Below is a small trained network, with its code and all its weights. Each question gives an input and a target symbol and asks what happens when units are switched off, that is, made to give their printed mean instead of their output.

import numpy as np


def w(rows, s, z=0):
    codes = np.array(rows[::2]) - 128.0
    scale = np.full(codes.shape[1], s)
    scale[-1] = z or s
    return codes * scale


def norm(h):
    return h / np.sqrt((h * h).mean(-1, keepdims=True) + 1e-5)


def f(y):
    return np.maximum(y, 0)


def softmax(a):
    e = np.exp(a - a.max(-1, keepdims=True))
    return e / e.sum(-1, keepdims=True)


def log_softmax(a):
    a = a - a.max(-1, keepdims=True)
    return a - np.log(np.exp(a).sum(-1, keepdims=True))


def net(x, mask):
    ids = ['ΠΩβγελμξστφ'.index(c) for c in x.split()]
    T = len(ids)
    res = E[ids] + P[:T]
    u = 0
    for l in range(3):
        r = norm(res)
        for j in range(2):
            rows = slice(3 * j, 3 * j + 3)
            q, k, v = (r @ M[l][rows].T for M in (Q, K, V))
            z = softmax(np.where(np.tri(T) > 0, q @ k.T / 3**0.5, -1e9)) @ v
            o = O[l][rows]
            res = res + np.where(mask[u + j], z, o[:, -1]) @ o[:, :-1]
        u += 2
        y = f(norm(res) @ A[l][:, :-1].T + A[l][:, -1])
        res = res + np.where(mask[u : u + 4], y, B[l][:, -1]) @ B[l][:, :-1]
        u += 4
    return log_softmax(norm(res)[-1] @ U[:, :-1].T + U[:, -1])


Q, K, V, O, A, B = {}, {}, {}, {}, {}, {}
E = w([
[153,117,136],'Π',
[152,113,126],'Ω',
[157,115,106],'β',
[150,111,103],'γ',
[157,119,107],'ε',
[145,114,107],'λ',
[115,107,154],'μ',
[128,144,151],'ξ',
[4,145,133],'σ',
[143,117,155],'τ',
[142,129,115],'φ',
],0.0023)
P = w([
[142,174,56],'0',
[68,2,122],'1',
[146,207,150],'2',
[74,19,125],'3',
[145,177,165],'4',
[77,14,137],'5',
[137,190,159],'6',
[76,20,133],'7',
[136,195,149],'8',
[75,24,133],'9',
],0.0009)
Q[0] = w([
[113,242,80],'0.h1',
[83,254,83],'0.h1',
[27,142,55],'0.h1',
[102,54,169],'0.h2',
[144,75,160],'0.h2',
[100,175,117],'0.h2',
],0.0033)
K[0] = w([
[181,255,82],'0.h1',
[178,248,73],'0.h1',
[220,140,36],'0.h1',
[157,85,59],'0.h2',
[138,63,64],'0.h2',
[147,159,194],'0.h2',
],0.0042)
V[0] = w([
[223,125,154],'0.h1',
[4,36,191],'0.h1',
[82,85,92],'0.h1',
[139,51,135],'0.h2',
[138,217,191],'0.h2',
[107,109,74],'0.h2',
],0.0016)
O[0] = w([
[110,62,107,117],'0.h1',
[127,250,52,255],'0.h1',
[110,223,163,189],'0.h1',
[42,138,117,202],'0.h2',
[178,22,221,24],'0.h2',
[101,248,105,160],'0.h2',
],0.0011,0.00078)
A[0] = w([
[4,137,51,153],'0.n1',
[76,223,220,191],'0.n2',
[137,110,59,199],'0.n3',
[20,176,235,1],'0.n4',
],0.0016,0.00086)
B[0] = w([
[120,5,185,248],'0.n1',
[168,106,73,254],'0.n2',
[153,134,197,232],'0.n3',
[207,132,105,204],'0.n4',
],0.0022,0.00088)
Q[1] = w([
[184,199,140],'1.h1',
[129,195,155],'1.h1',
[51,2,133],'1.h1',
[115,81,27],'1.h2',
[105,102,64],'1.h2',
[82,90,97],'1.h2',
],0.0052)
K[1] = w([
[65,203,37],'1.h1',
[114,226,128],'1.h1',
[239,19,216],'1.h1',
[83,63,1],'1.h2',
[52,74,6],'1.h2',
[26,103,90],'1.h2',
],0.0033)
V[1] = w([
[152,77,186],'1.h1',
[160,51,155],'1.h1',
[140,52,193],'1.h1',
[177,157,252],'1.h2',
[143,207,94],'1.h2',
[143,122,162],'1.h2',
],0.0028)
O[1] = w([
[147,188,156,199],'1.h1',
[171,205,174,254],'1.h1',
[146,182,179,215],'1.h1',
[50,111,7,113],'1.h2',
[167,42,143,75],'1.h2',
[101,116,59,141],'1.h2',
],0.002,0.00094)
A[1] = w([
[180,105,6,251],'1.n1',
[135,1,243,69],'1.n2',
[1,155,249,191],'1.n3',
[155,229,2,108],'1.n4',
],0.0013,0.0011)
B[1] = w([
[30,149,109,235],'1.n1',
[105,153,253,224],'1.n2',
[62,170,93,248],'1.n3',
[134,71,149,176],'1.n4',
],0.0027,0.0012)
Q[2] = w([
[228,253,67],'2.h1',
[207,233,43],'2.h1',
[78,7,226],'2.h1',
[81,162,108],'2.h2',
[81,56,127],'2.h2',
[144,248,120],'2.h2',
],0.0036)
K[2] = w([
[136,68,1],'2.h1',
[121,115,14],'2.h1',
[178,170,230],'2.h1',
[177,176,139],'2.h2',
[91,162,160],'2.h2',
[221,115,95],'2.h2',
],0.005)
V[2] = w([
[122,78,7],'2.h1',
[117,147,227],'2.h1',
[145,50,108],'2.h1',
[78,170,241],'2.h2',
[192,35,94],'2.h2',
[114,240,18],'2.h2',
],0.0018)
O[2] = w([
[51,154,154,7],'2.h1',
[178,109,92,225],'2.h1',
[89,150,91,85],'2.h1',
[93,103,127,220],'2.h2',
[162,169,68,71],'2.h2',
[199,124,252,87],'2.h2',
],0.0026,0.0012)
A[2] = w([
[45,88,62,14],'2.n1',
[230,96,64,202],'2.n2',
[167,200,217,222],'2.n3',
[47,4,162,2],'2.n4',
],0.0024,0.0007)
B[2] = w([
[13,74,172,172],'2.n1',
[88,5,198,178],'2.n2',
[133,163,1,254],'2.n3',
[206,196,199,211],'2.n4',
],0.0017,0.0018)
U = w([
[174,120,166,98],'Π',
[155,98,141,11],'Ω',
[156,154,59,167],'β',
[148,61,116,65],'γ',
[142,166,86,124],'ε',
[156,34,125,192],'λ',
[1,55,66,249],'μ',
[159,188,191,51],'ξ',
[66,139,214,133],'σ',
[189,152,124,27],'τ',
[67,238,95,196],'φ',
],0.0094,0.0017)

Each question gives the input, a string of symbols that net reads in full, and the target symbol t.
The units are the heads (3 rows each of Q, K, V and O) and the neurons (one row each of A and B). Each row of codes is followed by its name. A weight is (code - 128) times the scale printed after its matrix; where a second scale follows, it is the last column's (O, A, B and U).
mask holds one flag per unit, layer by layer, with each layer's heads first. A switched-off unit (its flag False) gives its mean, the last column of its rows in O or B, instead of its output. The means were averaged over made-up inputs and are rounded, as every weight is.
A unit's drop is (log p(t) with every unit on - log p(t) with that unit switched off) / (log p(t) with every unit on - log p(t) with every unit switched off).
The circuit of an input: a set's keep is (log p(t) with only the set's units on - log p(t) with every unit switched off) / (log p(t) with every unit on - log p(t) with every unit switched off). Starting from the 12 units with the biggest drops (on a tie, the unit counted first), units are removed one at a time, each time the one whose removal leaves the highest keep (on an exact tie, the one counted first), for as long as the keep stays at least 0.8.
circuit, biggest first: the units of the circuit, biggest drop first
unit that matters most: the unit with the biggest drop
k most important neurons: the k neurons with the biggest drops, biggest first
top k neurons in layer l: the k neurons of layer l with the biggest drops, biggest first
which heads matter: for each layer, one digit per head in row order, 1 if its drop is at least 0.15 and else 0, layers parted by /
input λ μ μ μ μ, target λ: 2 most important neurons	[0.n2; 0.n4]
input μ φ τ, target μ: which heads matter	10 / 10 / 00
input φ τ γ λ μ, target φ: top 2 neurons in layer 2	[2.n3; 2.n4]
input μ μ μ β ξ, target μ: unit that matters most	0.h1
input φ Π μ μ ξ ε μ Ω β, target φ: 2 most important neurons	[1.n2; 0.n3]
input γ τ γ λ γ, target λ: which heads matter	10 / 01 / 00
input φ μ φ μ γ, target φ: circuit, biggest first	[1.h1; 2.h1; 0.n1; 0.h1]
input φ β σ β γ μ Ω, target φ: circuit, biggest first	[2.h1; 1.n2]
input λ φ φ μ μ φ μ τ λ, target λ: circuit, biggest first	[1.n3; 2.n2; 1.n4]
input λ λ λ φ λ μ φ μ β, target λ: circuit, biggest first	[0.h1; 2.n2]
input σ φ ξ Π Π λ λ, target σ: top 3 neurons in layer 2	[2.n4; 2.n3; 2.n1]
input μ φ λ, target μ: circuit, biggest first	[0.h1; 1.h1]
input φ μ φ τ β, target φ: top 3 neurons in layer 0	[0.n1; 0.n3; 0.n2]
input λ μ μ τ Π λ φ, target λ: top 3 neurons in layer 0	[0.n2; 0.n4; 0.n1]
input φ λ Π, target φ: top 2 neurons in layer 1	[1.n2; 1.n1]
input φ μ μ μ μ φ, target σ: unit that matters most	0.n1
input φ μ Ω, target φ: which heads matter	11 / 11 / 11
input μ β μ ξ φ Ω Ω τ, target φ: which heads matter	10 / 10 / 00
input φ μ ξ μ φ μ Π, target φ: 4 most important neurons	[0.n1; 1.n2; 1.n1; 0.n3]
input μ μ μ φ φ φ τ τ, target φ: 2 most important neurons	[0.n1; 1.n3]
